Here is a tiny trained network, its code and every weight. The questions are about switching its units off for an input and a target symbol, where a switched-off unit gives its printed mean instead of its output.

import numpy as np


def w(rows, s, z=0):
    codes = np.array(rows[::2]) - 128.0
    scale = np.full(codes.shape[1], s)
    scale[-1] = z or s
    return codes * scale


def norm(h):
    return h / np.sqrt((h * h).mean(-1, keepdims=True) + 1e-5)


def f(y):
    return np.maximum(y, 0)


def softmax(a):
    e = np.exp(a - a.max(-1, keepdims=True))
    return e / e.sum(-1, keepdims=True)


def log_softmax(a):
    a = a - a.max(-1, keepdims=True)
    return a - np.log(np.exp(a).sum(-1, keepdims=True))


def net(x, mask):
    ids = ['ΛΩαζμψ'.index(c) for c in x.split()]
    T = len(ids)
    res = E[ids] + P[:T]
    u = 0
    for l in range(2):
        r = norm(res)
        for j in range(2):
            rows = slice(2 * j, 2 * j + 2)
            q, k, v = (r @ M[l][rows].T for M in (Q, K, V))
            z = softmax(np.where(np.tri(T) > 0, q @ k.T / 2**0.5, -1e9)) @ v
            o = O[l][rows]
            res = res + np.where(mask[u + j], z, o[:, -1]) @ o[:, :-1]
        u += 2
        y = f(norm(res) @ A[l][:, :-1].T + A[l][:, -1])
        res = res + np.where(mask[u : u + 16], y, B[l][:, -1]) @ B[l][:, :-1]
        u += 16
    return log_softmax(norm(res)[-1] @ U[:, :-1].T + U[:, -1])


Q, K, V, O, A, B = {}, {}, {}, {}, {}, {}
E = w([
[81,188,121,169,114,129,164,66],'Λ',
[55,82,81,213,129,43,111,146],'Ω',
[55,57,97,78,127,106,60,118],'α',
[102,30,102,185,202,77,35,113],'ζ',
[194,138,17,127,191,248,75,108],'μ',
[95,58,107,70,127,164,2,99],'ψ',
],0.013)
P = w([
[62,143,134,180,194,182,131,72],'0',
[143,251,142,145,176,163,147,167],'1',
[115,130,139,98,162,113,116,14],'2',
[83,88,175,143,113,159,24,159],'3',
[159,183,114,65,156,138,128,215],'4',
[139,116,92,85,157,145,166,55],'5',
[115,84,146,153,64,178,83,158],'6',
[191,179,71,62,120,152,165,241],'7',
[157,118,50,89,120,188,181,37],'8',
[160,95,142,151,14,167,94,163],'9',
[216,181,51,38,94,149,95,227],'10',
[132,100,65,84,141,142,226,70],'11',
[186,24,158,153,1,184,154,148],'12',
[48,186,117,35,161,101,77,217],'13',
],0.009)
Q[0] = w([
[125,75,152,64,110,178,209,110],'0.h1',
[84,166,3,116,91,253,171,160],'0.h1',
[119,136,197,103,83,52,87,75],'0.h2',
[176,155,157,101,179,74,184,118],'0.h2',
],0.0065)
K[0] = w([
[119,135,113,111,178,155,74,47],'0.h1',
[131,131,129,148,64,122,122,157],'0.h1',
[77,139,162,165,114,72,100,137],'0.h2',
[96,124,254,146,191,125,145,66],'0.h2',
],0.0095)
V[0] = w([
[179,242,133,185,16,122,89,121],'0.h1',
[138,200,190,143,123,157,146,120],'0.h1',
[4,106,153,138,216,213,75,117],'0.h2',
[150,61,109,169,120,121,156,110],'0.h2',
],0.0036)
O[0] = w([
[208,84,54,178,112,116,121,179,134],'0.h1',
[22,163,239,126,99,164,181,105,120],'0.h1',
[72,101,211,165,57,105,164,255,253],'0.h2',
[91,116,140,81,86,157,86,217,120],'0.h2',
],0.0062,0.0041)
A[0] = w([
[111,117,105,122,190,177,147,18,148],'0.n1',
[158,145,124,96,212,179,173,126,137],'0.n2',
[94,165,104,2,24,166,137,149,130],'0.n3',
[138,133,155,100,145,92,51,106,81],'0.n4',
[124,134,164,212,78,32,107,13,154],'0.n5',
[179,131,109,152,139,215,198,205,254],'0.n6',
[122,150,147,39,194,193,110,56,29],'0.n7',
[126,142,72,115,136,14,101,114,132],'0.n8',
[198,83,163,172,108,141,77,195,102],'0.n9',
[204,184,174,38,134,135,153,104,125],'0.n10',
[167,155,127,224,77,134,37,185,158],'0.n11',
[179,90,162,79,193,153,90,213,153],'0.n12',
[98,157,90,82,144,36,189,131,40],'0.n13',
[131,170,97,136,138,64,103,160,120],'0.n14',
[121,131,110,171,113,166,93,166,107],'0.n15',
[170,139,125,125,65,119,40,54,118],'0.n16',
],0.0068,0.0034)
B[0] = w([
[124,25,195,150,148,124,122,61,215],'0.n1',
[92,120,160,127,110,82,23,6,155],'0.n2',
[87,211,115,91,153,124,220,94,226],'0.n3',
[109,128,107,137,149,114,241,148,167],'0.n4',
[119,91,77,23,115,168,90,149,252],'0.n5',
[57,137,172,117,171,100,85,143,226],'0.n6',
[86,151,170,145,196,133,199,105,156],'0.n7',
[92,158,129,200,140,176,180,98,194],'0.n8',
[163,156,205,80,104,191,231,84,193],'0.n9',
[228,123,94,98,202,119,105,93,137],'0.n10',
[135,69,198,135,118,120,238,111,253],'0.n11',
[82,182,96,212,99,252,129,114,210],'0.n12',
[82,98,78,109,122,195,129,2,167],'0.n13',
[177,56,50,143,162,176,129,167,177],'0.n14',
[175,168,217,49,95,116,81,140,192],'0.n15',
[77,89,119,186,164,72,240,198,176],'0.n16',
],0.0051,0.0047)
Q[1] = w([
[161,162,76,214,137,86,87,232],'1.h1',
[132,145,153,105,207,77,122,44],'1.h1',
[190,204,145,141,114,87,1,196],'1.h2',
[129,157,57,145,237,77,92,56],'1.h2',
],0.0096)
K[1] = w([
[1,164,220,116,145,140,128,81],'1.h1',
[164,16,199,195,116,108,40,103],'1.h1',
[16,182,205,128,135,93,115,101],'1.h2',
[98,43,200,164,67,97,13,60],'1.h2',
],0.0096)
V[1] = w([
[156,6,205,184,254,202,138,123],'1.h1',
[157,172,111,206,160,84,155,116],'1.h1',
[89,37,118,148,89,123,198,132],'1.h2',
[103,170,123,190,118,67,123,143],'1.h2',
],0.0075)
O[1] = w([
[193,136,121,99,120,90,179,139,253],'1.h1',
[167,111,132,156,181,128,210,143,106],'1.h1',
[156,118,91,77,61,139,101,209,250],'1.h2',
[72,78,1,170,87,112,210,104,119],'1.h2',
],0.0095,0.0062)
A[1] = w([
[71,98,32,138,140,159,142,64,4],'1.n1',
[132,48,155,158,118,192,163,95,116],'1.n2',
[163,127,124,102,108,232,169,147,169],'1.n3',
[184,112,117,185,164,145,57,207,202],'1.n4',
[107,204,157,159,83,127,200,95,117],'1.n5',
[140,162,84,151,181,144,230,189,197],'1.n6',
[94,110,135,47,98,115,191,153,136],'1.n7',
[143,83,104,97,72,131,173,132,125],'1.n8',
[102,164,223,160,139,122,44,146,55],'1.n9',
[107,80,112,143,110,141,137,172,242],'1.n10',
[123,139,254,103,99,108,192,36,106],'1.n11',
[120,142,74,66,173,111,180,121,168],'1.n12',
[182,199,72,87,249,118,76,48,94],'1.n13',
[134,225,136,116,144,192,143,147,87],'1.n14',
[78,103,100,184,147,176,200,164,73],'1.n15',
[156,158,220,137,127,103,142,237,109],'1.n16',
],0.0088,0.0027)
B[1] = w([
[205,220,155,195,195,254,93,86,170],'1.n1',
[116,234,82,95,195,159,171,95,195],'1.n2',
[90,97,125,178,112,43,110,159,222],'1.n3',
[89,67,141,141,12,45,90,121,171],'1.n4',
[66,51,122,141,148,138,149,120,183],'1.n5',
[86,107,149,52,68,45,58,75,201],'1.n6',
[192,143,155,205,145,149,166,106,254],'1.n7',
[97,148,142,130,164,160,164,136,224],'1.n8',
[174,127,36,74,122,65,147,76,148],'1.n9',
[132,125,115,115,157,107,155,150,225],'1.n10',
[150,125,118,144,127,58,93,179,193],'1.n11',
[89,141,82,136,123,176,68,102,202],'1.n12',
[67,154,175,138,246,25,70,208,152],'1.n13',
[117,72,123,97,170,156,194,191,174],'1.n14',
[216,127,112,107,100,125,73,96,201],'1.n15',
[146,193,157,156,127,247,35,98,178],'1.n16',
],0.0083,0.0084)
U = w([
[142,160,51,178,153,185,124,105,237],'Λ',
[171,93,60,108,101,78,218,161,150],'Ω',
[11,76,120,117,102,132,132,97,5],'α',
[145,109,210,130,105,172,165,193,184],'ζ',
[147,176,127,145,197,58,96,146,75],'μ',
[174,178,138,89,69,135,58,90,116],'ψ',
],0.011,0.002)

Each question gives the input, a string of symbols that net reads in full, and the target symbol t.
The units are the heads (2 rows each of Q, K, V and O) and the neurons (one row each of A and B). Each row of codes is followed by its name. A weight is (code - 128) times the scale printed after its matrix; where a second scale follows, it is the last column's (O, A, B and U).
mask holds one flag per unit, layer by layer, with each layer's heads first. A switched-off unit (its flag False) gives its mean, the last column of its rows in O or B, instead of its output. The means were averaged over made-up inputs and are rounded, as every weight is.
A unit's drop is (log p(t) with every unit on - log p(t) with that unit switched off) / (log p(t) with every unit on - log p(t) with every unit switched off).
The circuit of an input: a set's keep is (log p(t) with only the set's units on - log p(t) with every unit switched off) / (log p(t) with every unit on - log p(t) with every unit switched off). Starting from the 12 units with the biggest drops (on a tie, the unit counted first), units are removed one at a time, each time the one whose removal leaves the highest keep (on an exact tie, the one counted first), for as long as the keep stays at least 0.8.
circuit, biggest first: the units of the circuit, biggest drop first
unit that matters most: the unit with the biggest drop
k most important neurons: the k neurons with the biggest drops, biggest first
top k neurons in layer l: the k neurons of layer l with the biggest drops, biggest first
which heads matter: for each layer, one digit per head in row order, 1 if its drop is at least 0.15 and else 0, layers parted by /
input Λ ζ Λ μ ψ ζ ψ Λ ζ, target Ω: which heads matter => 00 / 11
input α Λ Ω Λ Λ Λ ψ Λ Λ ψ ζ Ω μ, target ζ: top 2 neurons in layer 0 => [0.n9; 0.n6]
input ψ α μ Λ μ Λ α, target μ: circuit, biggest first => [1.h2; 1.n11]
input α ζ ψ Ω, target ζ: which heads matter => 00 / 00
input Ω Λ α Ω ζ, target ψ: unit that matters most => 1.n15
input Λ Λ Ω Λ Λ ζ Λ ψ Ω, target Λ: which heads matter => 00 / 00
input α Λ ζ Λ μ, target μ: circuit, biggest first => [1.n13; 0.n2]
input Λ Λ μ α α Λ Ω Ω ζ μ, target Ω: circuit, biggest first => [1.n16; 1.n3]
input ψ μ ζ Λ α Λ ψ ζ Λ Λ ψ μ, target μ: which heads matter => 00 / 00
input ζ Λ α Ω μ Ω ζ, target μ: circuit, biggest first => [1.h2; 1.n9]
input Λ Λ ψ Λ ψ ψ ψ Ω Λ μ, target Ω: which heads matter => 11 / 00
input ψ Ω Λ ζ Λ Λ ζ ζ Λ α ζ, target α: circuit, biggest first => [1.n4; 1.h1]
input Ω Λ ζ Λ ψ μ α α α, target μ: circuit, biggest first => [1.h2; 1.n13]
input μ Ω Λ Λ Λ α Λ ψ Λ ψ Λ ζ ζ, target Λ: most important neuron => [1.n2]
input Ω Λ Ω Λ ζ α Λ Λ α Ω ψ ψ Ω, target ψ: top 2 neurons in layer 1 => [1.n9; 1.n16]
input Ω Λ Λ ψ ζ Λ Λ Λ Λ, target Ω: which heads matter => 00 / 10
input Ω Λ Λ Λ ζ ζ Λ ψ ζ ψ ζ Λ ζ, target ζ: which heads matter => 00 / 01
input ζ Λ α Λ ζ Λ Λ, target ζ: top 4 neurons in layer 0 => [0.n6; 0.n14; 0.n9; 0.n11]
input ζ ζ Ω μ Λ Λ ζ Λ Λ Λ ζ α μ, target ζ: 4 most important neurons => [0.n9; 0.n6; 0.n11; 0.n2]
input Λ Ω ζ ζ ζ Λ μ Λ ζ Λ α ψ, target Ω: unit that matters most => 1.h1
input ψ ψ ζ Λ Λ ζ ζ Ω Ω Λ ψ Λ, target Λ: top 3 neurons in layer 0 => [0.n3; 0.n14; 0.n1]
input ζ ψ μ Λ α Λ Λ Λ ψ ζ, target Λ: circuit, biggest first => [1.n2; 0.n9]
input α α ζ μ, target α: 4 most important neurons => [0.n12; 0.n3; 1.n7; 0.n1]
input ζ ζ μ Ω, target ζ: which heads matter => 01 / 00
input ζ ψ Λ Λ ψ Λ ψ α Λ ψ, target α: 2 most important neurons => [0.n3; 0.n16]
input Ω μ Ω α ψ Λ ψ α α ζ μ Λ ζ, target μ: circuit, biggest first => [1.h2; 1.n2]
input ψ α Λ ζ Λ Λ ψ μ Λ Λ, target μ: most important neuron => [1.n11]
input Λ Λ Λ Λ α, target Λ: 2 most important neurons => [0.n11; 1.n1]
input μ ζ Λ μ ζ Λ ψ Ω ψ ψ Λ ψ, target Λ: 3 most important neurons => [0.n16; 0.n14; 0.n3]
input Ω ζ ψ Λ ζ Ω ζ ζ, target ψ: circuit, biggest first => [1.n16; 0.n9; 1.n6]
